Below are the code and all the weights of a small trained network. Each question names an input and a class and asks about switching units off, where a switched-off unit gives its printed mean instead of its output.

import numpy as np


def w(rows, s, z=0):
    codes = np.array(rows[::2]) - 128.0
    scale = np.full(codes.shape[1], s)
    scale[-1] = z or s
    return codes * scale


def f(y):
    return np.maximum(y, 0)


def log_softmax(a):
    a = a - a.max(-1, keepdims=True)
    return a - np.log(np.exp(a).sum(-1, keepdims=True))


def net(x, mask):
    res = np.array(x, float).reshape(1, 8) / 4 @ E
    y = f(res @ A[0][:, :-1].T + A[0][:, -1])
    res = res + np.where(mask, y, B[0][:, -1]) @ B[0][:, :-1]
    return log_softmax(res[-1] @ U[:, :-1].T + U[:, -1])


A, B = {}, {}
E = w([
[125,130,127],'x0',
[86,175,254],'x1',
[221,208,147],'x2',
[125,128,128],'x3',
[130,130,129],'x4',
[91,185,69],'x5',
[128,124,132],'x6',
[129,129,128],'x7',
],0.0078)
A[0] = w([
[67,98,129,94],'n0',
[145,119,56,74],'n1',
[83,183,97,225],'n2',
[167,101,78,66],'n3',
[196,67,64,70],'n4',
[65,203,99,188],'n5',
[57,66,130,57],'n6',
[205,101,54,66],'n7',
[191,87,151,228],'n8',
[166,81,152,210],'n9',
[12,62,148,75],'n10',
[176,166,135,60],'n11',
[172,143,157,164],'n12',
[167,78,156,243],'n13',
[201,196,128,18],'n14',
[133,135,51,111],'n15',
[148,104,177,176],'n16',
[63,168,96,168],'n17',
[167,34,175,192],'n18',
[80,51,77,75],'n19',
[149,88,54,63],'n20',
[190,177,201,82],'n21',
[143,113,133,245],'n22',
[2,97,172,87],'n23',
[86,60,134,139],'n24',
[148,74,150,144],'n25',
[134,112,139,254],'n26',
[122,159,106,131],'n27',
[235,240,127,39],'n28',
[7,23,129,84],'n29',
[37,98,105,129],'n30',
[169,178,147,196],'n31',
[37,215,214,42],'n32',
[97,190,176,98],'n33',
[134,98,208,199],'n34',
[157,126,69,98],'n35',
[181,209,159,111],'n36',
[115,101,48,100],'n37',
],0.009,0.0053)
B[0] = w([
[212,107,113,169],'n0',
[123,95,159,168],'n1',
[65,178,82,237],'n2',
[97,66,208,160],'n3',
[77,72,211,189],'n4',
[83,155,124,226],'n5',
[198,107,148,175],'n6',
[93,52,201,191],'n7',
[100,159,99,238],'n8',
[80,219,116,216],'n9',
[205,117,122,216],'n10',
[203,112,125,154],'n11',
[133,130,110,199],'n12',
[60,176,56,245],'n13',
[224,103,143,170],'n14',
[93,113,161,181],'n15',
[88,137,111,201],'n16',
[102,187,117,200],'n17',
[74,187,118,229],'n18',
[168,118,146,187],'n19',
[130,110,182,174],'n20',
[145,107,146,211],'n21',
[72,180,68,244],'n22',
[208,85,127,224],'n23',
[184,159,100,194],'n24',
[99,166,134,172],'n25',
[95,149,84,254],'n26',
[91,159,138,154],'n27',
[193,90,118,226],'n28',
[196,142,126,238],'n29',
[191,147,102,204],'n30',
[149,107,88,238],'n31',
[64,2,191,240],'n32',
[115,61,149,200],'n33',
[104,115,100,245],'n34',
[100,87,181,170],'n35',
[188,108,106,218],'n36',
[126,135,173,184],'n37',
],0.0065,0.0053)
U = w([
[124,136,119,255],'0',
[107,46,235,63],'1',
[248,108,117,35],'2',
[113,150,108,172],'3',
[116,157,118,157],'4',
[111,146,108,125],'5',
[117,154,117,122],'6',
[100,180,112,56],'7',
],0.014,0.0062)

Each question gives the input, the list of numbers given to net, and the class t.
The units are the neurons (one row each of A and B). Each row of codes is followed by its name. A weight is (code - 128) times the scale printed after its matrix; where a second scale follows, it is the last column's (A, B and U).
mask holds one flag per neuron, in row order. A switched-off neuron (its flag False) gives its mean, the last column of its row in B, instead of its output. The means were averaged over made-up inputs and are rounded, as every weight is.
A unit's drop is (log p(t) with every unit on - log p(t) with that unit switched off) / (log p(t) with every unit on - log p(t) with every unit switched off).
The circuit of an input: a set's keep is (log p(t) with only the set's units on - log p(t) with every unit switched off) / (log p(t) with every unit on - log p(t) with every unit switched off). Starting from the 12 units with the biggest drops (on a tie, the unit counted first), units are removed one at a time, each time the one whose removal leaves the highest keep (on an exact tie, the one counted first), for as long as the keep stays at least 0.8.
units of the circuit, in order: the units of the circuit, biggest drop first
top k neurons: the k neurons with the biggest drops, biggest first
drop when u is switched off: that unit's drop, to one decimal
input [-3,-1,8,5,1,7,2,-4], class 2: units of the circuit, in order : [n28, n14]
input [-1,8,0,4,5,3,0,-2], class 1: units of the circuit, in order : [n32]
input [7,-7,-1,3,-2,-3,-7,-1], class 1: units of the circuit, in order : [n4, n7, n3]
input [-6,-6,-1,-2,-2,-5,-5,-5], class 1: units of the circuit, in order : [n4, n7]
input [1,7,8,-5,2,7,6,-3], class 2: units of the circuit, in order : [n28, n36]
input [-8,-1,8,-7,-8,4,-3,-8], class 2: top 2 neurons : [n28, n14]
input [2,-7,-4,4,-5,-7,6,2], class 1: top 4 neurons : [n4, n7, n3, n20]
input [2,-8,-4,-1,4,-8,2,0], class 1: top 3 neurons : [n4, n7, n3]
input [4,8,-2,5,-8,6,-8,5], class 1: top 3 neurons : [n32, n33, n13]
input [4,8,6,6,-5,7,1,7], class 1: top 2 neurons : [n32, n33]
input [-1,1,8,5,3,7,2,5], class 2: drop when n28 is switched off : 0.3
input [-5,6,7,0,6,0,-7,0], class 2: drop when n14 is switched off : 0.2
input [1,7,-5,-8,1,-8,2,1], class 0: drop when n1 is switched off : 0.0
input [0,-7,4,2,-1,4,-3,-6], class 1: top neuron : [n7]
